Here is a tiny trained network, its code and every weight. The questions are about switching its units off for an input and a class, where a switched-off unit gives its printed mean instead of its output.

import numpy as np


def w(rows, s, z=0):
    codes = np.array(rows[::2]) - 128.0
    scale = np.full(codes.shape[1], s)
    scale[-1] = z or s
    return codes * scale


def norm(h):
    return h / np.sqrt((h * h).mean(-1, keepdims=True) + 1e-5)


def f(y):
    return y / 2 * (1 + np.tanh(0.7978845608 * (y + 0.044715 * y**3)))


def log_softmax(a):
    a = a - a.max(-1, keepdims=True)
    return a - np.log(np.exp(a).sum(-1, keepdims=True))


def net(x, mask):
    res = np.array(x, float).reshape(1, 2) / 4 @ E
    u = 0
    for l in range(2):
        y = f(norm(res) @ A[l][:, :-1].T + A[l][:, -1])
        res = res + np.where(mask[u : u + 9], y, B[l][:, -1]) @ B[l][:, :-1]
        u += 9
    return log_softmax(norm(res)[-1] @ U[:, :-1].T + U[:, -1])


A, B = {}, {}
E = w([
[53,112,161,226,80],'x0',
[118,98,1,183,183],'x1',
],0.00091)
A[0] = w([
[97,167,149,137,69,141],'L0N0',
[204,171,153,89,190,179],'L0N1',
[34,116,188,171,131,47],'L0N2',
[144,126,121,132,108,127],'L0N3',
[138,160,249,79,40,140],'L0N4',
[196,132,62,164,212,130],'L0N5',
[175,116,199,99,46,139],'L0N6',
[54,86,120,114,137,3],'L0N7',
[54,75,174,171,29,125],'L0N8',
],0.0013,0.0023)
B[0] = w([
[98,137,117,125,165,149],'L0N0',
[48,114,108,186,133,220],'L0N1',
[194,182,141,142,194,51],'L0N2',
[129,137,123,129,122,127],'L0N3',
[125,74,60,141,128,186],'L0N4',
[105,141,147,138,42,158],'L0N5',
[120,117,88,155,131,159],'L0N6',
[253,141,180,79,179,2],'L0N7',
[115,190,121,151,175,148],'L0N8',
],0.0018,0.00087)
A[1] = w([
[154,151,220,87,72,2],'L1N0',
[233,146,96,47,186,97],'L1N1',
[140,174,251,94,107,57],'L1N2',
[223,166,105,45,186,117],'L1N3',
[84,109,118,120,109,218],'L1N4',
[136,144,59,177,175,89],'L1N5',
[176,118,83,174,203,57],'L1N6',
[130,119,140,177,79,63],'L1N7',
[155,154,240,91,91,78],'L1N8',
],0.0031,0.00077)
B[1] = w([
[93,90,38,105,115,131],'L1N0',
[76,145,192,223,109,151],'L1N1',
[129,74,32,123,101,155],'L1N2',
[86,159,205,254,133,144],'L1N3',
[211,179,133,104,172,254],'L1N4',
[135,95,102,59,110,187],'L1N5',
[75,53,59,73,11,108],'L1N6',
[140,139,167,139,132,147],'L1N7',
[121,100,11,120,139,155],'L1N8',
],0.0023,0.0009)
U = w([
[99,46,2,83,75,167],'0',
[75,164,232,241,118,157],'1',
[241,189,192,18,191,128],'2',
[204,37,202,104,94,1],'3',
],0.0092,0.0093)

Each question gives the input, the list of numbers given to net, and the class t.
The units are the neurons (one row each of A and B). Each row of codes is followed by its name. A weight is (code - 128) times the scale printed after its matrix; where a second scale follows, it is the last column's (A, B and U).
mask holds one flag per neuron, layer by layer. A switched-off neuron (its flag False) gives its mean, the last column of its row in B, instead of its output. The means were averaged over made-up inputs and are rounded, as every weight is.
A unit's drop is (log p(t) with every unit on - log p(t) with that unit switched off) / (log p(t) with every unit on - log p(t) with every unit switched off).
The circuit of an input: a set's keep is (log p(t) with only the set's units on - log p(t) with every unit switched off) / (log p(t) with every unit on - log p(t) with every unit switched off). Starting from the 12 units with the biggest drops (on a tie, the unit counted first), units are removed one at a time, each time the one whose removal leaves the highest keep (on an exact tie, the one counted first), for as long as the keep stays at least 0.8.
circuit, biggest first: the units of the circuit, biggest drop first
k most important neurons: the k neurons with the biggest drops, biggest first
k most important neurons of layer l: the k neurons of layer l with the biggest drops, biggest first
drop when u is switched off: that unit's drop, to one decimal
input [6,-8], class 0: circuit, biggest first -> (L1N2; L1N8; L1N0)
input [-6,5], class 1: circuit, biggest first -> (L1N3; L1N1)
input [5,-7], class 0: circuit, biggest first -> (L1N2; L1N8)
input [-4,3], class 1: 3 most important neurons -> (L1N1; L0N4; L1N3)
input [2,-2], class 2: 2 most important neurons -> (L1N3; L1N1)
input [3,2], class 2: most important neuron of layer 0 -> (L0N1)
input [1,-3], class 2: 2 most important neurons of layer 0 -> (L0N4; L0N6)
input [-5,-3], class 1: drop when L1N3 is switched off -> 0.3
input [-7,1], class 1: drop when L1N3 is switched off -> 0.0
input [2,-1], class 2: drop when L1N3 is switched off -> 0.1
input [-8,3], class 1: drop when L1N1 is switched off -> 0.1
